Below are the code and all the weights of a small trained network. Each question names an input and a target symbol and asks about switching units off, where a switched-off unit gives its printed mean instead of its output.

import numpy as np


def w(rows, s, z=0):
    codes = np.array(rows[::2]) - 128.0
    scale = np.full(codes.shape[1], s)
    scale[-1] = z or s
    return codes * scale


def norm(h):
    return h / np.sqrt((h * h).mean(-1, keepdims=True) + 1e-5)


def f(y):
    return np.maximum(y, 0)


def softmax(a):
    e = np.exp(a - a.max(-1, keepdims=True))
    return e / e.sum(-1, keepdims=True)


def log_softmax(a):
    a = a - a.max(-1, keepdims=True)
    return a - np.log(np.exp(a).sum(-1, keepdims=True))


def net(x, mask):
    ids = ['αβδεζηλξπσφψω'.index(c) for c in x.split()]
    T = len(ids)
    res = E[ids] + P[:T]
    r = norm(res)
    for j in range(2):
        rows = slice(4 * j, 4 * j + 4)
        q, k, v = (r @ M[0][rows].T for M in (Q, K, V))
        z = softmax(np.where(np.tri(T) > 0, q @ k.T / 4**0.5, -1e9)) @ v
        o = O[0][rows]
        res = res + np.where(mask[j], z, o[:, -1]) @ o[:, :-1]
    y = f(norm(res) @ A[0][:, :-1].T + A[0][:, -1])
    res = res + np.where(mask[2:26], y, B[0][:, -1]) @ B[0][:, :-1]
    return log_softmax(norm(res)[-1] @ U[:, :-1].T + U[:, -1])


Q, K, V, O, A, B = {}, {}, {}, {}, {}, {}
E = w([
[113,82,40,155,159,172,151,135,11,61,187,139],'α',
[116,253,127,155,89,164,122,87,116,112,128,110],'β',
[127,146,155,124,95,72,126,187,69,197,146,127],'δ',
[34,93,159,160,133,101,123,116,116,173,66,189],'ε',
[158,107,103,142,146,156,110,34,172,176,89,141],'ζ',
[138,140,123,119,115,116,142,139,161,135,124,131],'η',
[106,105,152,92,79,187,115,149,133,189,142,168],'λ',
[210,143,133,115,113,147,108,140,126,178,138,55],'ξ',
[132,104,109,204,62,133,111,158,135,179,74,87],'π',
[143,146,112,121,118,130,135,143,130,133,106,139],'σ',
[114,140,191,77,177,112,117,95,92,185,166,142],'φ',
[74,176,111,195,116,105,183,101,118,128,192,140],'ψ',
[146,133,117,120,126,118,142,144,140,132,122,135],'ω',
],0.012)
P = w([
[189,119,69,187,83,90,47,29,106,107,253,195],'0',
[177,160,89,163,175,128,129,141,156,115,158,171],'1',
[102,116,82,114,149,143,149,118,124,127,156,100],'2',
[148,96,173,125,124,139,166,90,88,105,119,119],'3',
[114,113,139,130,131,118,86,88,78,122,133,134],'4',
[76,114,142,101,152,127,92,110,108,159,119,102],'5',
],0.0061)
Q[0] = w([
[87,133,105,106,158,188,254,142,159,115,126,134],'h0',
[214,198,128,179,94,120,153,88,141,82,122,130],'h0',
[116,66,122,162,96,127,93,44,120,88,140,202],'h0',
[117,170,75,157,170,128,99,179,182,45,140,118],'h0',
[114,161,168,113,65,82,134,93,51,189,172,115],'h1',
[60,112,168,105,168,166,136,137,136,249,104,58],'h1',
[178,98,216,152,97,174,213,116,106,112,125,103],'h1',
[89,185,83,122,172,141,205,165,152,96,129,70],'h1',
],0.0072)
K[0] = w([
[215,133,150,253,156,99,131,129,100,114,186,221],'h0',
[73,199,91,138,133,119,13,152,187,186,183,134],'h0',
[84,140,24,134,169,125,137,150,93,146,184,124],'h0',
[116,119,81,109,26,85,29,54,82,114,193,182],'h0',
[77,156,134,226,156,222,169,104,172,116,168,103],'h1',
[197,139,186,147,87,130,247,99,132,67,58,171],'h1',
[141,189,91,199,223,142,82,194,172,142,105,209],'h1',
[191,96,217,223,108,152,51,99,93,106,209,190],'h1',
],0.0061)
V[0] = w([
[129,165,178,96,80,16,109,190,193,167,83,130],'h0',
[176,139,114,85,65,199,79,170,122,115,114,71],'h0',
[190,32,103,113,218,71,113,128,142,86,111,82],'h0',
[120,41,69,209,101,127,146,183,91,109,86,153],'h0',
[186,135,95,109,138,105,226,176,73,133,201,172],'h1',
[67,247,113,171,101,142,116,79,42,107,85,60],'h1',
[143,194,109,140,82,117,236,73,233,199,126,116],'h1',
[169,192,80,56,135,142,70,120,37,150,2,196],'h1',
],0.0045)
O[0] = w([
[120,145,65,190,140,149,107,151,2,128,183,175,22],'h0',
[189,128,129,143,100,165,158,157,182,133,176,84,96],'h0',
[149,215,132,160,118,89,66,61,158,113,146,94,105],'h0',
[106,162,160,170,83,103,105,177,207,139,50,109,166],'h0',
[146,210,133,71,90,50,100,182,164,132,129,114,253],'h1',
[211,77,180,147,180,92,249,163,116,156,80,98,150],'h1',
[148,106,20,116,197,135,93,176,191,88,110,127,119],'h1',
[230,72,161,166,51,40,172,56,196,118,181,206,121],'h1',
],0.0051,0.0049)
A[0] = w([
[131,152,88,125,104,103,60,116,147,175,115,154,137],'n0',
[146,125,134,131,98,74,111,220,81,181,161,154,51],'n1',
[140,106,93,122,172,177,113,75,175,126,106,160,99],'n2',
[129,107,205,117,106,140,82,132,139,123,105,76,60],'n3',
[109,231,142,119,94,153,83,115,129,135,118,124,54],'n4',
[120,56,100,135,135,144,132,140,107,77,158,106,97],'n5',
[122,108,200,52,212,140,94,94,106,159,184,192,78],'n6',
[143,68,92,199,177,197,129,147,94,90,219,161,2],'n7',
[93,141,108,193,156,140,175,145,130,77,187,136,98],'n8',
[129,71,106,255,65,177,89,183,158,148,74,104,69],'n9',
[194,100,149,132,110,163,54,139,119,165,180,65,155],'n10',
[161,128,96,121,138,161,152,138,108,143,140,87,121],'n11',
[54,57,176,162,135,116,83,127,121,153,79,211,28],'n12',
[119,65,181,74,61,235,70,176,154,161,149,174,110],'n13',
[154,81,106,113,152,168,84,43,179,140,81,128,50],'n14',
[93,119,178,173,157,143,145,128,126,125,88,121,89],'n15',
[137,168,169,105,134,110,117,135,176,167,113,101,165],'n16',
[152,81,112,183,54,120,119,156,187,160,126,147,29],'n17',
[107,162,147,254,115,134,148,78,160,133,240,137,57],'n18',
[85,136,163,129,138,106,116,154,136,78,151,95,74],'n19',
[168,161,179,109,122,144,129,120,141,157,114,152,135],'n20',
[97,114,140,118,112,99,154,129,138,101,89,122,97],'n21',
[127,150,89,154,159,216,82,135,91,97,163,140,75],'n22',
[202,119,154,142,135,180,156,113,120,92,176,97,121],'n23',
],0.0095,0.0072)
B[0] = w([
[126,89,140,112,169,139,103,149,145,127,153,96,236],'n0',
[122,129,176,145,136,169,122,149,89,197,149,135,211],'n1',
[110,101,145,155,140,170,146,121,85,124,123,88,150],'n2',
[104,98,138,106,118,72,186,146,81,114,121,137,159],'n3',
[145,131,175,134,102,58,155,138,126,128,111,120,179],'n4',
[157,197,140,165,115,136,134,114,161,136,122,138,175],'n5',
[91,87,108,57,105,134,124,73,116,176,110,109,200],'n6',
[110,130,205,120,76,9,193,172,44,88,73,119,156],'n7',
[161,168,141,131,92,144,93,83,143,118,136,128,184],'n8',
[77,101,129,155,96,89,110,132,173,187,99,56,174],'n9',
[111,188,104,119,142,171,117,79,171,153,111,143,214],'n10',
[118,137,125,135,116,122,104,104,153,129,134,153,167],'n11',
[94,105,142,173,146,95,101,110,163,122,111,215,164],'n12',
[106,128,177,76,96,175,141,161,209,86,120,129,180],'n13',
[172,109,187,142,177,168,127,104,104,94,91,96,152],'n14',
[132,99,102,94,125,130,105,122,134,114,160,118,157],'n15',
[151,150,131,148,100,136,121,99,97,118,126,159,254],'n16',
[150,80,74,132,94,165,128,144,78,113,116,144,159],'n17',
[130,146,181,156,86,62,208,173,62,80,73,136,180],'n18',
[130,96,99,114,160,163,111,128,159,155,150,127,157],'n19',
[87,135,104,151,132,133,144,120,127,113,149,110,195],'n20',
[116,139,113,148,154,143,103,144,125,134,134,136,172],'n21',
[99,118,128,170,106,100,217,127,104,104,147,129,157],'n22',
[96,145,100,120,152,142,94,126,156,154,154,128,179],'n23',
],0.012,0.006)
U = w([
[125,193,168,157,67,76,196,100,93,98,83,135,251],'α',
[213,90,113,128,179,98,232,147,205,178,135,148,135],'β',
[134,124,192,145,129,173,116,201,84,209,196,158,152],'δ',
[83,80,132,187,164,88,87,122,164,119,103,253,73],'ε',
[171,78,186,162,177,188,114,81,109,76,98,66,117],'ζ',
[29,113,73,149,205,112,162,180,137,78,224,51,85],'η',
[103,103,185,65,59,204,139,190,196,83,141,146,123],'λ',
[126,220,76,176,118,193,73,57,187,113,183,141,61],'ξ',
[101,87,72,193,64,114,102,162,165,179,70,34,36],'π',
[229,69,54,126,48,155,98,140,103,95,155,172,144],'σ',
[104,73,75,13,109,85,135,52,72,147,159,121,120],'φ',
[129,170,83,84,173,148,110,206,99,108,10,135,126],'ψ',
[195,128,178,73,152,44,16,158,163,110,148,88,151],'ω',
],0.0067,0.0023)

Each question gives the input, a string of symbols that net reads in full, and the target symbol t.
The units are the heads (4 rows each of Q, K, V and O) and the neurons (one row each of A and B). Each row of codes is followed by its name. A weight is (code - 128) times the scale printed after its matrix; where a second scale follows, it is the last column's (O, A, B and U).
mask holds one flag per unit, heads first, then neurons. A switched-off unit (its flag False) gives its mean, the last column of its rows in O or B, instead of its output. The means were averaged over made-up inputs and are rounded, as every weight is.
A unit's drop is (log p(t) with every unit on - log p(t) with that unit switched off) / (log p(t) with every unit on - log p(t) with every unit switched off).
The circuit of an input: a set's keep is (log p(t) with only the set's units on - log p(t) with every unit switched off) / (log p(t) with every unit on - log p(t) with every unit switched off). Starting from the 12 units with the biggest drops (on a tie, the unit counted first), units are removed one at a time, each time the one whose removal leaves the highest keep (on an exact tie, the one counted first), for as long as the keep stays at least 0.8.
circuit, biggest first: the units of the circuit, biggest drop first
most important unit: the unit with the biggest drop
k most important neurons: the k neurons with the biggest drops, biggest first
which heads matter: for each layer, one digit per head in row order, 1 if its drop is at least 0.15 and else 0, layers parted by /
input λ ω δ λ ω σ, target λ: circuit, biggest first => [n13 h0]
input η α δ, target δ: which heads matter => 00
input α φ ω, target α: which heads matter => 11
input α β ξ η, target β: which heads matter => 01
input δ λ α ω, target λ: most important unit => h1
input ε δ α ω ζ ω, target ω: which heads matter => 01
input δ ω ψ η, target ω: which heads matter => 01
input α ω σ α α η, target α: circuit, biggest first => [n16 n3]
input δ β ψ ζ φ η, target ζ: circuit, biggest first => [h1 n14]
input φ π δ π δ σ, target π: which heads matter => 11
input ψ ξ ω φ δ ω, target φ: circuit, biggest first => [h0 n6]
input ω λ λ η, target λ: circuit, biggest first => [n13 h1]
input α α λ ψ ψ, target ξ: 2 most important neurons => [n16 n19]
input δ δ η π ω, target η: circuit, biggest first => [h1 n22 h0]
input ω ζ ψ φ ω, target ψ: circuit, biggest first => [h1]
input φ α α, target ξ: which heads matter => 10
input δ δ η σ ζ, target ζ: which heads matter => 00
input λ ε λ ξ, target ξ: which heads matter => 00
input σ λ ω, target σ: which heads matter => 01
input ε η ω, target ε: most important unit => h0
input α ζ λ α σ, target λ: which heads matter => 10
input β ω ω, target β: which heads matter => 01
input ξ λ η, target ξ: which heads matter => 00
input β ψ ω α ω ω, target α: 2 most important neurons => [n16 n3]
input ω η ω η η η, target η: circuit, biggest first => [h1 h0 n22]
